Each row has a name. Each piece below is followed by the name of the row it came from, unless a question asks for something else. Each question is about the rows just above it.

Z873: [103 128 132  74 145 120 132 176 134  70 126 149 105 109 104 122 150 116
 122 100 120 136 115 111  71  77 164 100 129 169 186 104 121  87 140 172
 179 144 113 131 125 109 152  91  82 143]
Z441: [111 171 124 143 123 137  91 128 151 160 144 105 109 120 150 136 116 100
 104 122 122 149  80 172 107 136 134 116  35  69 110 114 106 167 134 111
 154 109 144 178 157 160 101 167  72 165]
Z163: [118 125 113 148 131 146 112 122 142 111 145 162 115 159 145 116 165 152
 164 206 110 128 125 104 117  73 123 156 140 150 211 148  63 141  92 126
 155 178 110  67 109 133 153 139 111 113]
Z349: [149 125 141 162 129  69 133 100 157 126 140 115  96 141 167 128 153 162
 169 196 152 124 188 133  82 126 143 112 100  64 189 133 110  95 130 139
 115  92 166 146 133 147 128 136 118 180]
Z550: [136  88 139 129 101 104  90 124 105 153 105  79  98 137 118 186 145 124
  90 154 148 110 133 220 155 109 155 147 146 101 135  57  69 127  94 115
 140  65 131 162 161 123 129 101 112 179]
Z711: [121 107 125 157 123  95 139 132 153 143 131 162 169  52 142 126 131 139
 104 105 120 133 110 140 127 131 170 211 160 131 102 124 146 144  84 134
 199 142 140 167 133 152 201 135 162 111]
Z469: [137 124 160 181 149 110 126 138 138 135 149 167  98 219 154 106 151 157
 101 188 139 162 152  78 116 117 162  74 128 119 142 126 123  94  84 146
 110 138 145 140 151 151 114  96 137 181]
Z24: [103 178  97 154 150 108 157  57 150 142 153 124 181 100 148 147 104 121
  90 109 155 154 133 148 110 155 220 163 137 134 112 120 108 108 127 118
 181  82 143 120 104 135 120  97 166 130]
Z246: [111  96 108 125 174 197 176 139  85 137 106 133 135 185 139 130 143 172
 105  69 130 105 103  96 117 114 118 117 143 108 123 153 142 143 128 161
 131 143 139 118 118 138 143  59 118 138]
find: [124 146] | Z711
[104 109] is which row, read backwards? | Z873
find: [118 125 113 148 131 146 112 122 142 111 145 162 115 159 145 116 165 152
 164 206 110 128 125 104 117  73 123 156 140 150 211 148  63 141  92 126
 155 178 110  67 109 133 153 139 111 113] | Z163
find: [ 90 109 155 154 133 148 110 155 220] | Z24
[105 109 120 150 136 116 100 104 122 122 149] is in which row? | Z441

Z478: [119  57 176 192  96  58 143]
Z214: [121 156 157 206 105  41 131]
Z905: [121 104 157 206 105  56 126]
Z588: [118 121 159 198 198 198 130]
Z214 without one entry, shuffled: [ 41 105 121 206 131 156]. Gone: | [157]
The value that Z588 holds more than once: | [198]
Z478 without one entry, shuffled: [192 176  57 143 119  96]. Gone: | [58]
Shuffled Z905 with one entry gone: [104 126 206 121 105  56], missing | [157]

Z828: [126 125 128 126 126 125 128 130 125 118 132 126 123 122 125 127 128 132
 130]
Z812: [124 114 114 125 124 143 116 126 121 126 125  20 128 129 129 129 132 127
 127]
Z683: [122 125 128 130 126 118 132 126 123 122 132 126 123 122 122 130 129 128
 122]
Z885: [126 143 125 114 125 126 124 124 114 116 121  20 129 134 128 125 113 125
 127]
find: [126 125 128 130 125 118 132 126 123 122] | Z828
The row with [122 125 128 130 126 118 132 126 123 122 132 126 123 122 122 130 129 128
 122] is | Z683
Where do [126 143 125 114 125 126 124 124 114 116 121  20 129 134 128 125 113 125
 127] appear? | Z885
Which entry of Z885 is missing from [126 114 116 126 134  20 125 129 125 125 127 124 128 143 125 114 124 121]? | [113]
find: [126 143 125 114 125 126 124 124 114 116 121  20] | Z885

Z110: [ 91 104 166 138  80 148 137 159  99 155 166 152 100  60 146 192 162  87
  99 163 120 109 122 173 168 101 153 133  94  68 104 173 229  98 103  80
  98 123 132 146 173 102 100 122 179 107  88 123 202 151 190  47 113 105
 111  61 141 158 125 154 111]
Z55: [ 70 108  77  91 101 111 131  92  92 137 114  83 206 158  74 136 152 143
 157 130 167  82 151 139 134 204 131 135 155 168  92 108  76 173 159 132
 112  64  86  83 114 146 104 127  93 153 141 127  39 111  73 179 179  55
 138 160 141 141 143 146 201]
Z819: [202 156 176 165 178 149 125 172 166 112 134 172  52 118 180 101  94 129
 105 122  92 184 114 103 103  49 121 113 111 103 174 142 158  85 104 139
 152 199 171 170 138 116 153 132 153 114 121 134 200 147 173  94  84 212
 129 109 110 108 120  98  61]
Z396: [202 156 174 165 178 149 125 172 166 112 134 172  52 118 180 101  94 129
 105 122  92 184 114 103 103  49 121 113 111 103 174 142 158  85 104 139
 152 199 171 170 138 116 153 132 153 114 121 134 200 147 173  94  84 212
 129 109 110 108 120  98  61]
Z398: [ 43  88 118 107  53 121 138 115  72 167 153 114 171  82  89 185 185  95
 128 171 145  74 138 179 175 176 150 145 115 115  79 155 175 144 126  84
  89  51 100 110 152 115  82 118 150 128 107 116 123 135 136  93 151  48
 115  92 155 170 127 173 165]
Z821: [ 43  88 118 107  53 121 138 115  72 167 153 114 171  82  89 185 185  95
 128 171 145  74 138 179 175 176 150 145 115 115 148 162 200  78  91 114
 139 187 162 175 152 110 145 131 172  98  98 132 221 151 191  65  88 188
 109  78 124 118 123 115  73]
Z387: [ 92 117  74  85 116  98 124  92 116 127 111  88 194 167  83 122 135 142
 162 127 161  88 139 124 124 199 125 140 159 178 104  92  50 182 166 144
 124  79  95  85  96 150 119 120  82 144 154 131  29 106  64 194 169  75
 141 174 136 134 141 141 191]
Z196: [105 112 162 152  86 149 133 167 100 159 164 158  95  64 151 180 151  97
  97 157 118 120 116 160 162  97 149 126  92  70 113 174 228  91  94  94
  94 128 139 159 174 105 106 117 188 103  93 125 217 151 199  46 105 126
 108  56 137 152 120 144  97]
find: [105 112 162 152  86 149 133 167 100 159 164 158  95  64 151 180 151  97
  97 157 118 120 116 160 162  97 149 126  92  70 113 174 228  91  94  94
  94 128 139 159 174 105 106 117 188 103  93 125 217 151 199  46 105 126
 108  56 137 152 120 144  97] | Z196
find: [202 156 176 165 178 149 125 172 166 112 134 172  52 118 180 101  94 129
 105 122  92 184 114 103 103  49 121 113 111 103 174 142 158  85 104 139
 152 199 171 170 138 116 153 132 153 114 121 134 200 147 173  94  84 212
 129 109 110 108 120  98  61] | Z819

Z239: [118 107  39 153 140  99  89]
Z687: [189 109 104  95 151 139 158]
Z556: [183 115 100  97 154 136 158]
Z786: [162 123  98  78 109 123 117]
Z586: [110 129  40 143 149  93  98]
Z704: [110 149  93  40 143 105 121]
Z186: [110 105  40 143 149  93  98]
Which row holds [ 93 149 143  40 105 110] read backwards? | Z186
Which row holds [ 89  99 140 153] read backwards? | Z239

Z646: [123  81 108 134 109 119 109 126 107  83 124 158 170  92 178 103 128 155
  74 175 133 117 133 131 167 221 147 155]
Z345: [126 127 108 142 109 119 114 126 120 127 108 142 118 108 146 103 116 145
 122 162 185 141 128 114 108 120 140 120]
Z480: [143 137 145 132 107 119 133 152 127 113 129 133 140 108 119 152 152 116
 122 152 145 135 128 122 131 180 141 141]
Z77: [143  81  70 171 106 122 164 149 107 119 142 142 114 112 132 148 152 116
 130 178 143 141 132 151  90  79 123 144]
Z45: [143  81  70 171 106 122 164 149 107 119 120 142 114 112 132 148 152 116
 130 178 143 134 128 138 145 126 141  89]
Z350: [145  81 108 137 146  89 114 120 105 105 164 160 177 108 146  86 154 116
  86 162 145 141 128 122 188 193 141 176]
Z691: [183  37 108 134 140 119 114 126  70 113 139 142 164 105 153 103 106 104
 122 161 167 178 128 105 181 192 141 144]
Repeated in Z691: | [105]
Which entry of Z480 is missing from [152 107 131 133 133 145 135 145 119 180 141 116 113 152 152 137 152 129
 141 140 127 143 122 108 132 119 122]? | [128]
Z77 without one entry, shuffled: [116 130 178 171  79  70 142 143 132 114 122 106 132 107 123 151 141  90
  81 112 164 119 152 144 142 143 148]. Gone: | [149]

Z135: [ 92 100  21 111  69  51  93 131 193  15]
Z39: [ 35 243  69 170  10 184  38 188 244  60]
Z692: [ 21  51  69 111 100  92  93 131 193  15]
The row with [ 21  51  69 111 100  92  93] is | Z692
[111  21] is which row, read backwards? | Z135
[ 35 243  69 170  10 184  38 188 244] is in which row? | Z39

Z771: [132  38 173 136 160 100 128  81 132]
Z655: [132  38 173 136 147 100 128  81 132]
Z37: [132 147 147 136 147 132 128  81 132]
Where do [132  38 173 136 160 100 128  81 132] appear? | Z771
Repeated in Z771: | [132]
Which row holds [147 136 147 147 132] read backwards? | Z37
Z771 without one entry, shuffled: [132 136 100  38 128  81 173 132]. Gone: | [160]

Z452: [ 72 165 143 209 137 176  50 159 201  61 117  85]
Z638: [ 75 146  66 133  84 111 102 157 189  75  92  99]
Z171: [163 102 130 144 148 136 152 109  79 142 147 137]
Z746: [123  95  91 146 103 134 137 103 123  98 111 111]
Z47: [137 101 119  93 186  86 137 119 111 119 119 112]
Z120: [122  90  71 100 108  98 139 133 116 120 110 114]
Z336: [127 164 184 168 153  69 141 171  76 117  80 126]
Z430: [186  44 188 114 210 118 171  78  49 168 140 125]
Z216: [ 58 105  45  83  79  76  95 159 185  71  69  74]
Z987: [ 91 127 164 184 168 153  69 141 168  76 117  80]
Which row holds [ 80 117  76 168 141  69 153 168 184 164 127] read backwards? | Z987
find: [ 91 127 164 184 168 153  69 141 168  76 117  80] | Z987
Which value appears more than once in Z987? | [168]

